Below are the code and all the weights of a small trained network. Each question names an input and a class and asks about switching units off, where a switched-off unit gives its printed mean instead of its output.

import numpy as np


def w(rows, s, z=0):
    codes = np.array(rows[::2]) - 128.0
    scale = np.full(codes.shape[1], s)
    scale[-1] = z or s
    return codes * scale


def f(y):
    return y / 2 * (1 + np.tanh(0.7978845608 * (y + 0.044715 * y**3)))


def log_softmax(a):
    a = a - a.max(-1, keepdims=True)
    return a - np.log(np.exp(a).sum(-1, keepdims=True))


def net(x, mask):
    res = np.array(x, float).reshape(1, 5) / 4 @ E
    y = f(res @ A[0][:, :-1].T + A[0][:, -1])
    res = res + np.where(mask, y, B[0][:, -1]) @ B[0][:, :-1]
    return log_softmax(res[-1] @ U[:, :-1].T + U[:, -1])


A, B = {}, {}
E = w([
[223,92,126,166,245,132,24],'x0',
[161,79,225,77,113,215,153],'x1',
[72,142,18,126,204,178,131],'x2',
[56,86,118,105,142,235,69],'x3',
[133,255,134,37,135,121,179],'x4',
],0.0093)
A[0] = w([
[140,74,123,163,140,112,71,163],'n0',
[134,112,84,192,179,118,125,204],'n1',
[120,130,148,100,103,124,190,156],'n2',
[138,135,127,131,134,126,121,83],'n3',
[175,144,142,125,165,117,122,170],'n4',
[155,101,160,176,80,83,141,151],'n5',
[87,217,94,114,160,111,135,176],'n6',
[99,111,100,177,154,159,114,85],'n7',
[95,181,150,127,85,124,207,215],'n8',
[78,113,137,74,114,199,124,235],'n9',
[121,126,98,141,169,162,88,221],'n10',
[95,100,46,159,136,164,117,172],'n11',
[135,90,108,145,181,191,133,164],'n12',
[126,128,162,83,124,175,118,158],'n13',
[160,85,112,138,130,153,87,188],'n14',
[122,199,92,135,159,104,120,146],'n15',
[162,116,172,147,129,7,125,164],'n16',
[184,117,191,107,152,182,120,114],'n17',
[124,197,73,108,140,119,141,158],'n18',
[98,99,133,113,74,146,145,152],'n19',
[158,120,131,183,138,73,75,127],'n20',
[94,109,93,156,147,146,106,93],'n21',
[146,161,78,114,157,93,157,120],'n22',
[81,131,132,118,56,123,181,136],'n23',
[102,171,117,106,151,102,125,145],'n24',
[165,112,192,151,133,91,115,128],'n25',
[158,65,124,153,150,153,70,255],'n26',
[167,161,112,106,136,72,175,242],'n27',
],0.015,0.0055)
B[0] = w([
[50,137,138,179,106,201,135,213],'n0',
[79,176,110,176,140,109,84,216],'n1',
[181,175,160,128,168,115,196,185],'n2',
[121,129,149,140,131,125,112,127],'n3',
[149,119,189,161,139,101,75,181],'n4',
[154,127,73,189,119,160,207,192],'n5',
[128,126,124,56,46,75,53,223],'n6',
[84,157,115,122,184,166,84,178],'n7',
[203,254,115,83,137,115,207,230],'n8',
[102,115,185,21,144,163,154,225],'n9',
[59,99,77,95,149,125,102,210],'n10',
[75,212,60,92,187,141,119,213],'n11',
[79,94,114,114,228,79,103,205],'n12',
[172,67,182,53,152,123,164,186],'n13',
[79,91,136,151,159,162,126,202],'n14',
[107,105,118,124,79,62,44,201],'n15',
[178,142,82,241,72,174,107,228],'n16',
[211,8,186,116,179,104,91,211],'n17',
[140,146,134,70,70,61,56,206],'n18',
[94,131,131,90,136,162,207,177],'n19',
[97,135,183,198,70,144,110,209],'n20',
[63,171,73,111,175,179,113,175],'n21',
[125,143,146,144,133,33,82,187],'n22',
[126,168,113,106,106,141,248,205],'n23',
[128,126,122,103,57,107,90,174],'n24',
[183,67,118,199,113,165,115,195],'n25',
[16,81,137,190,169,158,133,251],'n26',
[200,170,135,182,104,49,90,218],'n27',
],0.0087,0.016)
U = w([
[136,22,199,100,195,133,109,72],'0',
[100,154,97,51,88,119,84,248],'1',
[168,169,140,115,62,2,68,157],'2',
[238,134,175,158,143,110,107,35],'3',
[134,185,173,49,117,144,206,104],'4',
[51,140,99,142,210,135,87,91],'5',
[119,106,151,224,81,182,106,157],'6',
[191,168,81,172,107,109,199,174],'7',
],0.0098,0.0017)

Each question gives the input, the list of numbers given to net, and the class t.
The units are the neurons (one row each of A and B). Each row of codes is followed by its name. A weight is (code - 128) times the scale printed after its matrix; where a second scale follows, it is the last column's (A, B and U).
mask holds one flag per neuron, in row order. A switched-off neuron (its flag False) gives its mean, the last column of its row in B, instead of its output. The means were averaged over made-up inputs and are rounded, as every weight is.
A unit's drop is (log p(t) with every unit on - log p(t) with that unit switched off) / (log p(t) with every unit on - log p(t) with every unit switched off).
The circuit of an input: a set's keep is (log p(t) with only the set's units on - log p(t) with every unit switched off) / (log p(t) with every unit on - log p(t) with every unit switched off). Starting from the 12 units with the biggest drops (on a tie, the unit counted first), units are removed one at a time, each time the one whose removal leaves the highest keep (on an exact tie, the one counted first), for as long as the keep stays at least 0.8.
units of the circuit, in order: the units of the circuit, biggest drop first
k most important neurons: the k neurons with the biggest drops, biggest first
drop of u: that unit's drop, to one decimal
input [1,4,-7,7,5], class 0: units of the circuit, in order : n17
input [2,8,-7,-8,-3], class 6: 2 most important neurons : n16, n5
input [5,-3,0,5,6], class 2: units of the circuit, in order : n0, n6
input [8,7,8,-5,6], class 0: 3 most important neurons : n17, n8, n12
input [-4,-3,2,5,-1], class 1: 2 most important neurons : n26, n2
input [-6,5,-7,-1,-3], class 4: 2 most important neurons : n19, n27
input [8,4,-5,2,-7], class 6: 2 most important neurons : n0, n20
input [-5,-6,-7,0,4], class 7: 3 most important neurons : n23, n8, n5
input [5,8,-7,-1,-6], class 6: 2 most important neurons : n16, n0
input [-3,0,4,-1,0], class 2: 2 most important neurons : n26, n0
input [-8,-4,6,6,5], class 1: 3 most important neurons : n6, n18, n15
input [-6,7,-8,5,-8], class 4: 2 most important neurons : n23, n19
input [-7,-5,-3,-8,0], class 7: 4 most important neurons : n5, n23, n8, n16
input [8,3,0,-8,5], class 3: most important neuron : n25
input [-7,-5,-8,4,8], class 4: 2 most important neurons : n23, n8
input [8,5,-2,6,-8], class 5: 2 most important neurons : n26, n0
input [-1,-3,-5,1,1], class 7: drop of n16 : 0.0
input [2,8,3,-4,5], class 3: drop of n27 : 0.1
input [8,4,2,-3,3], class 0: drop of n17 : 0.1
input [2,6,-3,-8,-1], class 3: most important neuron : n17
input [-1,-4,-3,6,3], class 1: drop of n8 : 0.2
